Below is a small trained network, with its code and all its weights. Each question gives an input and a class and asks what happens when units are switched off, that is, made to give their printed mean instead of their output.

import numpy as np


def w(rows, s, z=0):
    codes = np.array(rows[::2]) - 128.0
    scale = np.full(codes.shape[1], s)
    scale[-1] = z or s
    return codes * scale


def f(y):
    return y / 2 * (1 + np.tanh(0.7978845608 * (y + 0.044715 * y**3)))


def log_softmax(a):
    a = a - a.max(-1, keepdims=True)
    return a - np.log(np.exp(a).sum(-1, keepdims=True))


def net(x, mask):
    res = np.array(x, float).reshape(1, 7) / 4 @ E
    y = f(res @ A[0][:, :-1].T + A[0][:, -1])
    res = res + np.where(mask, y, B[0][:, -1]) @ B[0][:, :-1]
    return log_softmax(res[-1] @ U[:, :-1].T + U[:, -1])


A, B = {}, {}
E = w([
[88,65,112,160,161],'x0',
[91,124,18,191,170],'x1',
[54,199,229,245,55],'x2',
[88,250,132,74,129],'x3',
[169,48,149,143,211],'x4',
[254,105,147,164,148],'x5',
[114,168,174,46,192],'x6',
],0.0076)
A[0] = w([
[166,45,158,98,152,128],'neuron 0',
[125,91,180,100,142,108],'neuron 1',
[177,38,140,135,143,177],'neuron 2',
[89,159,133,2,71,145],'neuron 3',
[200,71,190,71,167,172],'neuron 4',
[129,191,117,17,112,163],'neuron 5',
[159,103,38,169,175,192],'neuron 6',
[155,157,107,122,236,110],'neuron 7',
[80,149,197,176,86,131],'neuron 8',
[72,163,210,181,50,149],'neuron 9',
[112,112,63,183,116,147],'neuron 10',
[109,155,136,52,138,106],'neuron 11',
[121,88,194,120,93,163],'neuron 12',
[134,91,128,138,228,154],'neuron 13',
[131,54,54,180,147,151],'neuron 14',
[100,123,107,83,100,67],'neuron 15',
[104,147,136,27,193,204],'neuron 16',
[95,109,146,172,98,159],'neuron 17',
[103,87,111,91,85,99],'neuron 18',
[155,201,119,78,86,194],'neuron 19',
[75,175,154,74,73,255],'neuron 20',
[48,138,64,165,238,164],'neuron 21',
[117,150,98,83,122,79],'neuron 22',
[172,215,127,190,72,189],'neuron 23',
[154,195,96,76,74,187],'neuron 24',
[78,143,181,180,94,90],'neuron 25',
[95,81,80,191,92,170],'neuron 26',
[169,18,157,96,192,180],'neuron 27',
[126,100,104,159,186,149],'neuron 28',
[132,123,80,158,40,189],'neuron 29',
[110,71,62,176,112,122],'neuron 30',
],0.011,0.0038)
B[0] = w([
[171,141,88,105,90,201],'neuron 0',
[143,137,77,123,124,155],'neuron 1',
[190,120,108,112,29,210],'neuron 2',
[105,99,2,201,182,229],'neuron 3',
[216,209,42,93,143,239],'neuron 4',
[107,76,76,166,205,232],'neuron 5',
[123,69,180,84,95,203],'neuron 6',
[124,164,207,62,176,182],'neuron 7',
[104,211,114,165,56,211],'neuron 8',
[53,248,164,203,55,246],'neuron 9',
[102,53,160,153,102,168],'neuron 10',
[79,111,52,127,169,182],'neuron 11',
[138,177,82,135,103,171],'neuron 12',
[126,145,148,36,103,187],'neuron 13',
[120,48,142,111,51,199],'neuron 14',
[110,130,93,150,145,142],'neuron 15',
[93,148,65,80,207,231],'neuron 16',
[84,137,133,130,71,168],'neuron 17',
[127,126,107,168,125,136],'neuron 18',
[147,96,130,203,206,207],'neuron 19',
[62,161,81,219,172,237],'neuron 20',
[35,116,174,81,139,199],'neuron 21',
[97,98,107,132,152,153],'neuron 22',
[161,127,254,242,155,206],'neuron 23',
[164,70,128,208,202,203],'neuron 24',
[102,180,132,136,51,194],'neuron 25',
[67,83,117,170,59,180],'neuron 26',
[197,149,65,54,64,241],'neuron 27',
[109,102,135,72,102,163],'neuron 28',
[129,108,176,192,142,175],'neuron 29',
[104,25,115,150,56,174],'neuron 30',
],0.0077,0.011)
U = w([
[64,140,162,14,189,1],'0',
[64,251,161,200,85,121],'1',
[82,118,39,158,231,106],'2',
[209,124,224,197,202,186],'3',
[254,143,74,58,108,173],'4',
[94,29,139,127,64,170],'5',
],0.0081,0.0015)

Each question gives the input, the list of numbers given to net, and the class t.
The units are the neurons (one row each of A and B). Each row of codes is followed by its name. A weight is (code - 128) times the scale printed after its matrix; where a second scale follows, it is the last column's (A, B and U).
mask holds one flag per neuron, in row order. A switched-off neuron (its flag False) gives its mean, the last column of its row in B, instead of its output. The means were averaged over made-up inputs and are rounded, as every weight is.
A unit's drop is (log p(t) with every unit on - log p(t) with that unit switched off) / (log p(t) with every unit on - log p(t) with every unit switched off).
The circuit of an input: a set's keep is (log p(t) with only the set's units on - log p(t) with every unit switched off) / (log p(t) with every unit on - log p(t) with every unit switched off). Starting from the 12 units with the biggest drops (on a tie, the unit counted first), units are removed one at a time, each time the one whose removal leaves the highest keep (on an exact tie, the one counted first), for as long as the keep stays at least 0.8.
circuit, biggest first: the units of the circuit, biggest drop first
unit that matters most: the unit with the biggest drop
k most important neurons: the k neurons with the biggest drops, biggest first
drop when u is switched off: that unit's drop, to one decimal
input [5,7,-4,1,1,7,8], class 0: circuit, biggest first : [neuron 7; neuron 13]
input [5,-7,3,0,2,1,8], class 4: circuit, biggest first : [neuron 4; neuron 23; neuron 21]
input [4,-1,4,-3,6,-6,-3], class 5: circuit, biggest first : [neuron 30; neuron 20]
input [6,0,3,-1,4,-8,6], class 0: circuit, biggest first : [neuron 21; neuron 23; neuron 19]
input [-8,1,-5,-1,-5,8,1], class 3: 2 most important neurons : [neuron 24; neuron 19]
input [1,-4,2,-1,0,-8,6], class 2: circuit, biggest first : [neuron 3]
input [4,0,-8,-7,5,-3,-5], class 4: 4 most important neurons : [neuron 27; neuron 4; neuron 0; neuron 2]
input [-8,-6,-7,-1,5,-6,2], class 2: 2 most important neurons : [neuron 3; neuron 5]
input [1,4,8,-6,2,0,-7], class 5: 2 most important neurons : [neuron 30; neuron 14]
input [-6,7,1,1,-6,6,-8], class 3: 2 most important neurons : [neuron 23; neuron 29]
input [3,-3,0,1,-4,8,7], class 4: 2 most important neurons : [neuron 4; neuron 20]
input [7,1,-7,-7,-4,-6,8], class 0: 2 most important neurons : [neuron 21; neuron 16]
input [5,1,1,-5,0,-3,7], class 0: drop when neuron 21 is switched off : 0.1
input [-7,-1,-4,4,-5,6,-5], class 3: unit that matters most : neuron 23
input [1,2,-2,-1,-1,-8,-2], class 5: drop when neuron 4 is switched off : 0.2
input [7,6,2,2,4,6,7], class 0: drop when neuron 21 is switched off : 0.1
input [0,1,6,-5,2,7,7], class 4: drop when neuron 17 is switched off : 0.0
